Each row has two labels, one from each of two sets.
[-18.9   9.6 -19.8  -0.9 -22.7  12.7 -44.5  -2.2   2.3  29.3  -3.9 -17.2
  -7.4  15.4  31.0 -12.1  33.3  -5.7  -5.6  -9.5 -29.9   3.3]
<15> & Z409
[ 32.1 -23.3   2.1  11.2  -5.8   4.5  75.8  -6.4  -0.3   1.9  19.6 -11.5
  -2.7  27.3   1.2  -8.8   3.7   1.9  16.0 -15.8 -43.2  -1.0]
<12> & Z786
[  1.4 -21.2 -22.1   0.1 -22.9  23.5  47.3 -16.6  -5.8  19.1  -6.8 -13.2
   8.2  27.6  41.8 -11.2  -7.8  -9.0   0.8  -5.2  -1.7  -4.6]
<15> & Z409
[ 18.1  -2.8  13.6   3.0   7.0   2.7  53.2  -5.2   4.1   2.9   3.8 -10.4
  -5.4  14.2 -21.5  -7.2  20.8   7.6   5.0 -17.3 -28.1  10.7]
<12> & Z786
[ 29.7  10.3   3.1   2.9  -1.8  -4.7   6.8   8.5   1.8   7.4  19.1 -13.1
   6.0   6.8  -2.4  -1.7  37.1   2.3   0.1  -9.3 -33.5  12.5]
<12> & Z786
[ 35.0   1.7   6.8   3.2  -3.5  -2.5  19.0  -4.6  -0.7  -6.5  16.3  -6.1
  -5.1   0.0  -8.8   5.3  12.3   4.6   4.8 -17.5 -16.1   3.1]
<12> & Z786
[-36.5  -5.6 -10.5  -1.4  -9.9   5.9  -8.9   2.3  -0.3   1.6 -11.3  -2.0
  -6.3   7.3  -4.7  -8.6   2.1   0.9   0.8   1.4 -19.5   3.8]
<12> & Z409
[ 20.5  -7.3  -3.4   7.7   3.6  -4.5  42.9  -2.8   3.6   6.6  -1.0  -9.2
   5.4   6.2   9.6  -6.6 -20.7   5.6   3.4  -5.6 -20.0   1.1]
<12> & Z786
[ 27.6 -21.2  -3.4   4.1  10.9   6.9  61.3 -12.3  -4.0  -0.1   2.5  -8.5
   1.7  21.9  18.3  -8.8  -7.6  -2.2   3.5 -16.1 -14.7   0.0]
<12> & Z786
[ 28.0 -17.8  -4.3   4.1 -11.1   4.4  74.3  -8.0  -0.7   2.1  -7.6 -13.6
 -28.7  16.4   0.4  -1.6  -2.2  -3.1   4.7  -4.8 -16.8  -4.1]
<12> & Z786
[ 37.8   9.5   6.7   7.7   3.3  -1.3  12.8  -5.9   1.1  19.6   1.9  -8.8
  -6.6  10.2  -0.3   6.7  17.3 -10.7   2.7 -23.4  -4.6   2.6]
<15> & Z786
[ 23.8 -10.6   3.0   4.2  12.5  15.5  57.3   1.5  -1.6   8.6  16.7 -10.3
   5.4  17.1   6.4  -7.6   5.5   7.9   6.3 -15.0 -14.2   6.4]
<12> & Z786
[ 12.4  46.8  11.3   5.2   9.6  -9.3 -75.8  -0.6   3.4  24.3   2.1   1.9
  -6.5 -17.0  -3.5   6.7  33.9 -16.5  -5.1 -28.0 -22.4  11.1]
<15> & Z786
[ -3.1   0.1  -4.2   0.9 -10.5   6.5  26.4   2.0   0.9  12.9   2.8  -9.6
  -8.5  15.6  -7.1  -6.0  30.0   5.5   2.0  -3.2 -16.6   7.5]
<12> & Z409
[ 32.0   5.4   2.5  19.2   2.6   7.0  22.9   0.0   0.6  -2.4   2.6 -14.8
 -10.2  15.6  -5.7   2.2   7.0  -3.5   5.2 -30.9  -4.6   3.5]
<12> & Z786
[ 16.8  -3.9   7.0  11.1   7.1  -0.3  64.7   0.5   2.5  16.4 -16.9  -6.5
  -0.6   8.5   1.0  -3.1   2.1   2.9   5.6 -13.1 -19.1   3.5]
<12> & Z786
[ 17.7  34.3   8.6   3.8   9.7 -29.3 -64.9   0.8   4.9  14.5  -1.4  -5.0
 -13.2  -7.7 -14.5  12.4  75.8   1.7  -2.5 -16.7 -12.3  14.7]
<15> & Z786
[ 24.2 -10.0  -4.1   4.4  -0.1  -0.8  52.8   0.2   2.0   3.0  13.6 -11.0
  -4.7  19.7  -9.6  -7.1  31.6   2.6   7.6  -9.9 -24.5   6.5]
<12> & Z786
[ 15.5   2.9   1.0   8.6   3.8  -0.9  30.3   3.8   7.8   9.4  -3.2 -13.5
  -1.1   4.1  11.9  -3.5  -9.7   4.7   4.3  -9.6 -22.3   1.5]
<12> & Z786
[ 26.6  -7.3  -7.8   5.0  -6.2   5.0  62.4 -12.4  -2.9   8.6  -3.8 -10.3
   1.3  20.8   2.0  -6.5   2.9  -4.8   3.4 -15.6 -15.7   0.0]
<12> & Z786
[-38.7   0.2  -3.3  -2.5  -5.3   2.9 -10.1   9.8   0.0   8.0  -8.3 -15.4
   3.0   3.7  -5.5  -9.3   7.1  -3.5   3.2   8.9 -33.2   3.9]
<12> & Z409
[ 39.1  21.4   2.4   6.4  -2.6   2.6  -8.7   2.8   2.1  19.5   5.6 -17.9
  -6.4  11.5  -2.2   4.6  48.1  -6.5   1.2 -34.2 -15.9  13.6]
<15> & Z786
[  5.3 -13.8  -8.1  -1.5 -11.9  19.4  65.4  -4.7  -2.3  11.2   8.6 -18.0
  -0.8  34.6  -1.6 -13.2  30.0  -0.4   5.2 -22.3 -26.2   5.4]
<12> & Z409
[ 43.7   6.6   7.2   5.5  10.4  -1.3  40.3  -2.7   4.8   4.3  21.3 -11.0
  -6.4  11.2  -5.5  -4.3  34.7   7.8   3.5 -24.7 -18.0   7.5]
<12> & Z786
[ 38.4  11.7   6.8   5.9  -1.9  -9.3  49.5  10.8   3.2   5.4  11.2  -5.7
 -14.1   5.8 -13.1   3.7  36.1   6.2   8.2 -11.8 -23.3  13.5]
<12> & Z786
[ 52.1  21.9   2.0   4.7  11.4   3.4 -13.9  -0.6   2.0   9.8  22.6 -19.3
 -19.3  12.2  10.6   3.0  42.4   5.8   3.2 -36.6 -14.7  14.5]
<15> & Z786
[-16.9  -2.9  -6.0  -0.1 -12.1   9.7  17.8  -9.2   6.2  18.6  -8.7   0.0
 -11.2  15.1   4.5  -4.4   8.3   3.0  -2.1 -10.6 -16.6   0.6]
<12> & Z409
[ 47.8   1.1   3.9  11.0 -11.9 -18.9  10.1  -0.6  -3.1  -3.6   7.9 -11.1
  -9.8   2.2  -1.9   3.0  18.8   1.2  -4.6  -6.3 -30.5  -5.6]
<12> & Z786
[ 17.2 -10.0   1.2  -1.1  -3.8  -0.1  48.2   5.0  -5.6  -7.4  -3.8  -1.8
  -9.9   8.5 -17.4   1.5  32.6  -4.2   5.3   1.6 -12.8   1.0]
<12> & Z786
[ 19.5  25.3  17.3   6.1  18.5   2.1   4.8  11.6   7.0  17.1   1.2  -5.4
  -1.1  -4.8  -6.2  -1.0  30.4  -1.7   2.0 -25.5 -16.6  11.2]
<12> & Z786
[ -6.3  -6.0   8.8  -3.2  -6.5  -0.1  43.0   4.5  -1.6  15.9  -8.9 -11.1
   0.2  21.6 -13.4  -9.6  39.5  -3.7   1.9   7.2 -27.1  10.0]
<12> & Z409
[ -3.0  13.7   1.0  -4.1  -5.3  -2.9 -27.5  15.5   3.3   3.9  16.7 -15.9
  -9.7   4.8 -20.6   6.1  48.4  -6.4   1.9  -4.2 -30.0  13.4]
<12> & Z409

Each row has two labels, one from each of two sets.
[  6.8  20.9 -10.3  54.7 -13.6 -37.4  -8.8 -13.0  -9.1  17.6  12.2  29.1
  -5.5   4.9  -2.6 -16.8   3.5  12.3 -12.3   8.5  54.3  -7.5]
(4) & Z333
[  6.2  12.7  -5.2  -2.1  -1.0 -15.1   4.4  -5.4 -10.3   4.8   6.3   9.0
   8.1   0.5  -2.4 -13.6   5.6  22.1   4.0   5.5   0.7  -6.0]
(4) & Z151
[  8.4  -0.9   3.9  53.7 -11.1  -9.9   8.8  -4.6  -8.0  -1.7   9.8   4.2
 -15.4   2.5 -23.7  -1.6  -8.1 -23.8  12.1  10.2  39.0 -15.2]
(5) & Z22
[  3.9   6.8   1.8  74.8  -5.0 -17.7  -1.8   2.1  -7.9  12.2  16.8  11.0
  -1.3  18.5  -0.8  -3.2  -5.5  -8.8  -3.3   5.7  76.8 -30.8]
(5) & Z333
[ 13.9 -15.2   1.2 -11.6  -2.8  -7.2   2.4   7.1   2.7  -3.2   4.7   5.3
   4.7  -3.2  -2.5 -10.0  -1.4 -55.8   0.2 -25.9 -51.8 -15.6]
(5) & Z151
[  6.5  -6.6  -7.9  -7.9  -0.5 -16.4 -15.5   2.7  -6.4  -7.7   9.3  16.5
   8.5   6.1  -1.0  -4.6   1.0 -19.8  -8.4  13.3   1.5  -4.9]
(5) & Z151
[  8.1  14.1  21.1  54.7   6.8 -12.8   6.8  -5.4  12.0   1.9   3.4  -5.9
 -10.1   4.6   2.9   7.2 -11.7 -16.2  -1.1  -2.0  79.7 -26.5]
(5) & Z654
[  2.3 -42.2   9.9 -78.9  -7.3   4.7   8.0  -2.3   5.2  -5.1  -3.3  -9.5
   0.2 -11.0   0.2 -10.1  -8.9 -50.1   7.0 -10.3 -74.9 -10.6]
(5) & Z151
[ -0.3  -9.5  -8.8 -10.3 -12.2  -2.3  -7.6   2.1  -1.8   0.6   3.0   5.5
   2.3  15.2  -0.3  -4.8   4.7  -1.9   1.2   9.9   1.3   3.1]
(4) & Z151
[  3.7  -5.1  12.0  -5.4   9.6 -11.1  -5.5   0.2   2.7  -0.6   5.1  -1.5
   0.3  -0.6  -6.4  -6.5  -6.0 -31.0   0.3  -5.9  18.8 -20.8]
(5) & Z654
[  2.8   3.5  -2.7  60.6  -6.1 -19.2   6.2 -12.2  -7.6  -2.0   6.5   8.7
  -2.7  17.1   2.6   0.7  -4.6  -7.7   4.7   8.4  31.9 -24.4]
(5) & Z22
[ -1.1  15.5  -0.2  34.4  -2.0  -7.3 -10.5  -2.9  -3.1   0.5   7.3   3.5
   0.5   8.2  -0.4   0.1   7.7  10.4  -1.0   4.2  62.5  -2.5]
(4) & Z548
[ 20.7  -0.9  15.0  17.4  18.8  -2.5  12.3  -7.5   4.6  -2.6   9.6  -0.9
 -21.2 -10.4   8.3  -6.6   1.3 -45.6  10.0  -1.5  49.6 -29.9]
(5) & Z654
[ -2.3  -0.7 -10.7 -49.5 -16.4 -25.0  -6.7  12.4  -8.2   2.4   2.9  10.8
  25.6   4.2  -2.5  -8.7   3.7 -26.9  -3.4  -8.5 -42.5  -2.2]
(5) & Z151
[ -0.7  -9.8  16.7  32.3  -0.1  13.4  -7.2  -1.7   1.5   3.1 -11.0  -5.2
  -4.8   8.3   2.1   4.1  -4.8  11.1  12.1   3.2  37.0 -14.3]
(5) & Z333
[ 15.7  18.3  -2.4  95.7  -9.6 -11.6  11.7  -2.6  -5.4   9.6  13.6   5.4
 -23.7  16.5  -1.6  -4.6  -5.0   8.1   6.5   4.8  79.5 -42.9]
(5) & Z333
[ -0.5 -12.4   7.7 -22.1   1.1   8.3  10.7   2.5   5.2  -0.7   2.0  -0.1
   8.6  -3.5  -5.5  -8.0   0.2 -24.2  -3.7  -5.3 -20.6 -15.8]
(5) & Z151
[  3.3  -7.9   2.8 -34.8  -8.5 -19.5  -2.7  -8.2  -5.8 -10.3   9.1   9.6
   2.5  -8.0  -4.6 -40.5  -0.3 -32.9  -3.7   0.4 -40.7   4.0]
(4) & Z151
[  2.8 -11.6   9.3  17.4 -10.7 -12.6   7.9  -5.9  -9.0  -2.0  17.0  11.6
 -20.2   3.6  10.3  -5.0  -1.9 -21.1   2.8  22.5   6.2 -26.0]
(5) & Z151
[  9.2   6.4  12.9   2.3  -0.3  13.1  -8.5  -5.8   5.8  -6.0  -8.0 -23.8
  -3.1   1.2  -3.6  20.2   4.3  15.9  -1.9  -0.4  42.2  16.7]
(4) & Z333
[  0.7   8.0   0.7  -8.2   7.3 -10.7  -1.7   4.0  -4.6  -0.2  12.7  10.1
   4.3  -0.1  -1.4  -1.4   5.1  -8.9  -0.5   0.4 -13.5 -11.0]
(5) & Z151
[  5.2  -7.7   3.0  31.4  -8.5  -9.7  -8.2  -3.5  -4.5   3.0   2.8   9.4
   1.1   5.2  16.4  -8.8   0.8  -9.2  -3.4  13.2  34.2 -13.0]
(5) & Z22
[  5.2  15.0  -1.1  34.0  -7.2   7.3  -7.3  -3.4  -2.0   9.4   1.4   6.9
   8.0   9.0   1.0  -1.0   3.2 -12.4   0.7  -0.2  57.2  -8.1]
(5) & Z548
[ -8.1   3.3  -3.7 -22.2  10.2   3.4  -8.3  -0.1   6.5  -4.2   2.3   1.2
  17.0  -2.9  10.7   0.6   6.2  -2.6  -6.2  -2.1  -6.9  11.0]
(4) & Z151
